Here is a tiny trained network, its code and every weight. The questions are about switching its units off for an input and a target symbol, where a switched-off unit gives its printed mean instead of its output.

import numpy as np


def w(rows, s, z=0):
    codes = np.array(rows[::2]) - 128.0
    scale = np.full(codes.shape[1], s)
    scale[-1] = z or s
    return codes * scale


def f(y):
    return y / 2 * (1 + np.tanh(0.7978845608 * (y + 0.044715 * y**3)))


def softmax(a):
    e = np.exp(a - a.max(-1, keepdims=True))
    return e / e.sum(-1, keepdims=True)


def log_softmax(a):
    a = a - a.max(-1, keepdims=True)
    return a - np.log(np.exp(a).sum(-1, keepdims=True))


def net(x, mask):
    ids = ['αζλξπτψ'.index(c) for c in x.split()]
    T = len(ids)
    res = E[ids] + P[:T]
    u = 0
    for l in range(3):
        q, k, v = (res @ M[l].T for M in (Q, K, V))
        z = softmax(np.where(np.tri(T) > 0, q @ k.T / 2**0.5, -1e9)) @ v
        res = res + np.where(mask[u], z, O[l][:, -1]) @ O[l][:, :-1]
        u += 1
        y = f(res @ A[l][:, :-1].T + A[l][:, -1])
        res = res + np.where(mask[u : u + 8], y, B[l][:, -1]) @ B[l][:, :-1]
        u += 8
    return log_softmax(res[-1] @ U[:, :-1].T + U[:, -1])


Q, K, V, O, A, B = {}, {}, {}, {}, {}, {}
E = w([
[152,172,124,109,123,75],'α',
[102,92,115,26,63,247],'ζ',
[76,141,179,173,156,253],'λ',
[180,194,99,86,148,103],'ξ',
[185,85,67,204,223,170],'π',
[94,182,115,81,155,71],'τ',
[159,12,189,144,91,141],'ψ',
],0.0056)
P = w([
[111,156,189,105,143,56],'0',
[114,154,18,179,4,170],'1',
[118,152,39,162,41,157],'2',
[127,150,54,153,74,153],'3',
[127,145,67,143,94,143],'4',
[129,147,80,132,109,136],'5',
[132,138,89,125,124,126],'6',
[136,144,101,118,138,123],'7',
[139,139,108,109,154,121],'8',
[145,141,114,103,166,116],'9',
[152,146,127,95,177,114],'10',
[155,144,128,89,187,111],'11',
[159,144,134,83,198,112],'12',
],0.0039)
Q[0] = w([
[75,163,252,146,92,166],'L0H0',
[158,241,97,130,110,108],'L0H0',
],0.017)
K[0] = w([
[57,174,226,148,94,239],'L0H0',
[103,247,80,140,165,82],'L0H0',
],0.014)
V[0] = w([
[218,35,146,117,69,66],'L0H0',
[124,77,47,4,118,143],'L0H0',
],0.011)
O[0] = w([
[208,249,173,193,117,152,97],'L0H0',
[253,93,86,52,65,156,254],'L0H0',
],0.006,0.0008)
A[0] = w([
[149,163,196,193,124,84,74],'L0N0',
[137,96,161,67,134,11,7],'L0N1',
[171,221,116,53,81,67,242],'L0N2',
[114,111,149,75,123,145,142],'L0N3',
[136,166,145,129,202,119,92],'L0N4',
[141,119,176,154,88,133,217],'L0N5',
[130,246,110,92,153,179,66],'L0N6',
[37,135,189,139,115,57,19],'L0N7',
],0.014,0.0012)
B[0] = w([
[134,135,113,106,208,152,118],'L0N0',
[93,185,77,145,83,157,138],'L0N1',
[77,147,114,98,216,109,253],'L0N2',
[140,164,181,132,136,170,147],'L0N3',
[202,75,101,85,118,78,144],'L0N4',
[59,103,123,81,118,152,143],'L0N5',
[102,122,132,153,61,136,162],'L0N6',
[249,183,160,108,123,125,106],'L0N7',
],0.014,0.0029)
Q[1] = w([
[246,57,230,207,24,169],'L1H0',
[75,181,118,101,177,254],'L1H0',
],0.0087)
K[1] = w([
[58,50,91,254,78,128],'L1H0',
[104,143,174,62,50,163],'L1H0',
],0.0098)
V[1] = w([
[57,228,105,63,68,43],'L1H0',
[79,204,254,16,18,242],'L1H0',
],0.007)
O[1] = w([
[120,188,107,195,80,104,254],'L1H0',
[108,98,161,253,184,90,110],'L1H0',
],0.007,0.00068)
A[1] = w([
[211,103,126,195,85,126,223],'L1N0',
[121,170,115,225,111,112,47],'L1N1',
[116,109,175,156,194,107,206],'L1N2',
[59,124,133,90,89,89,148],'L1N3',
[85,67,99,149,100,139,3],'L1N4',
[172,122,25,255,152,115,113],'L1N5',
[84,113,169,119,6,213,144],'L1N6',
[129,131,60,137,92,150,174],'L1N7',
],0.014,0.0013)
B[1] = w([
[60,119,139,191,78,173,169],'L1N0',
[197,69,129,66,142,83,182],'L1N1',
[141,73,89,51,134,136,233],'L1N2',
[92,127,56,169,118,92,213],'L1N3',
[144,226,139,140,169,156,157],'L1N4',
[36,204,99,112,1,176,250],'L1N5',
[34,170,99,174,8,184,253],'L1N6',
[94,114,144,128,197,132,203],'L1N7',
],0.014,0.0026)
Q[2] = w([
[108,65,68,119,197,185],'L2H0',
[66,187,44,85,176,3],'L2H0',
],0.016)
K[2] = w([
[60,138,114,138,171,120],'L2H0',
[172,182,99,5,208,108],'L2H0',
],0.017)
V[2] = w([
[237,255,182,117,116,94],'L2H0',
[227,89,179,19,110,208],'L2H0',
],0.01)
O[2] = w([
[97,217,160,219,146,51,1],'L2H0',
[53,2,179,163,75,112,77],'L2H0',
],0.0065,0.0097)
A[2] = w([
[142,58,150,110,188,57,149],'L2N0',
[250,96,171,113,194,114,30],'L2N1',
[221,90,169,94,209,73,4],'L2N2',
[137,144,141,231,200,120,100],'L2N3',
[126,167,110,82,94,72,36],'L2N4',
[49,229,150,203,60,161,14],'L2N5',
[63,241,123,189,57,184,174],'L2N6',
[35,212,162,220,55,87,68],'L2N7',
],0.011,0.0038)
B[2] = w([
[190,154,107,187,130,136,165],'L2N0',
[83,114,217,101,191,57,141],'L2N1',
[86,161,138,177,57,113,137],'L2N2',
[68,48,150,97,173,141,140],'L2N3',
[135,150,83,113,105,56,147],'L2N4',
[253,29,59,111,154,100,200],'L2N5',
[72,136,186,178,125,102,253],'L2N6',
[123,194,192,88,108,192,186],'L2N7',
],0.017)
U = w([
[89,77,192,59,223,94,105],'α',
[87,89,102,85,95,113,1],'ζ',
[255,118,46,29,213,217,208],'λ',
[114,165,66,144,173,91,72],'ξ',
[26,199,140,176,72,246,226],'π',
[192,142,139,101,99,125,12],'τ',
[171,44,114,197,141,92,214],'ψ',
],0.0037,0.0032)

Each question gives the input, a string of symbols that net reads in full, and the target symbol t.
The units are the heads (2 rows each of Q, K, V and O) and the neurons (one row each of A and B). Each row of codes is followed by its name. A weight is (code - 128) times the scale printed after its matrix; where a second scale follows, it is the last column's (O, A, B and U).
mask holds one flag per unit, layer by layer, with each layer's heads first. A switched-off unit (its flag False) gives its mean, the last column of its rows in O or B, instead of its output. The means were averaged over made-up inputs and are rounded, as every weight is.
A unit's drop is (log p(t) with every unit on - log p(t) with that unit switched off) / (log p(t) with every unit on - log p(t) with every unit switched off).
The circuit of an input: a set's keep is (log p(t) with only the set's units on - log p(t) with every unit switched off) / (log p(t) with every unit on - log p(t) with every unit switched off). Starting from the 12 units with the biggest drops (on a tie, the unit counted first), units are removed one at a time, each time the one whose removal leaves the highest keep (on an exact tie, the one counted first), for as long as the keep stays at least 0.8.
units of the circuit, in order: the units of the circuit, biggest drop first
k most important neurons: the k neurons with the biggest drops, biggest first
k most important neurons of layer l: the k neurons of layer l with the biggest drops, biggest first
input λ π ξ τ ψ, target ψ: units of the circuit, in order	[L2N5; L2N6; L1N6; L0N2]
input ζ α ψ ψ ξ ξ ψ α π π ξ π α, target ζ: 2 most important neurons	[L1N5; L0N2]
input τ α π, target ψ: most important neuron	[L2N5]
input ψ ζ α π τ ξ ζ α, target ψ: 3 most important neurons	[L0N0; L0N5; L2N0]
input ζ π λ π α τ ψ λ π, target λ: 2 most important neurons	[L0N1; L1N6]
input α ξ ξ ξ π ζ λ ζ ψ π ψ, target π: 3 most important neurons	[L2N5; L1N6; L0N2]
input λ ψ π ξ ψ ξ π λ ψ λ ξ, target λ: 4 most important neurons	[L0N2; L2N6; L0N7; L1N0]
input ψ ψ τ ψ τ ψ ψ, target α: 3 most important neurons	[L0N0; L2N1; L1N5]
input ψ π ζ, target ψ: 2 most important neurons of layer 1	[L1N6; L1N4]
input α α π ψ λ λ ψ τ α τ ζ α π, target π: 2 most important neurons	[L1N0; L1N5]
input π α π λ π ξ, target π: 2 most important neurons	[L2N5; L1N2]
input ξ π ψ α ζ λ, target ψ: units of the circuit, in order	[L2N5; L1N6; L0N2; L2N6]
input α λ τ π ζ ξ λ λ τ ψ λ, target α: 4 most important neurons	[L1N5; L2N1; L0N1; L2N5]
input π ψ π τ π ψ τ, target π: units of the circuit, in order	[L2N5]
input τ α α τ λ λ π ψ π π π, target α: 4 most important neurons	[L0N1; L2N1; L1N6; L0N2]
input π λ ζ π π ψ, target ψ: units of the circuit, in order	[L2N5; L1N6; L2N6; L0N2]
input π ζ π ξ τ α π π ζ ψ ψ ψ π, target α: 4 most important neurons	[L2N1; L1N6; L0N4; L0N2]
input λ ζ ψ τ ψ λ λ τ ξ, target λ: units of the circuit, in order	[L0N2; L2N6]
input ψ α λ ψ π π α π π λ π τ ψ, target λ: 3 most important neurons of layer 0	[L0N6; L0N0; L0N5]
input π ψ ψ ζ π ζ, target π: 4 most important neurons of layer 0	[L0N6; L0N2; L0N0; L0N3]
input ψ π τ ξ, target ψ: 3 most important neurons of layer 0	[L0N0; L0N5; L0N2]
input α ξ π ξ α ψ ψ π ψ ζ π, target λ: 3 most important neurons of layer 0	[L0N1; L0N2; L0N4]
input α α λ ψ ψ τ, target α: 2 most important neurons of layer 2	[L2N3; L2N7]
input ψ λ λ ζ π τ λ, target λ: 2 most important neurons of layer 1	[L1N2; L1N5]
input ψ π τ, target ψ: most important neuron	[L0N5]
input π π π ψ ζ ψ π λ π α λ, target π: 2 most important neurons of layer 0	[L0N0; L0N2]
input τ π τ ξ π ψ λ λ ξ τ τ, target τ: 2 most important neurons of layer 1	[L1N5; L1N1]
input τ ψ ζ ψ π λ ζ ξ ξ, target τ: most important neuron of layer 0	[L0N1]
input τ π τ α ψ ξ λ τ ξ ζ π ψ ξ, target τ: 2 most important neurons of layer 1	[L1N5; L1N1]
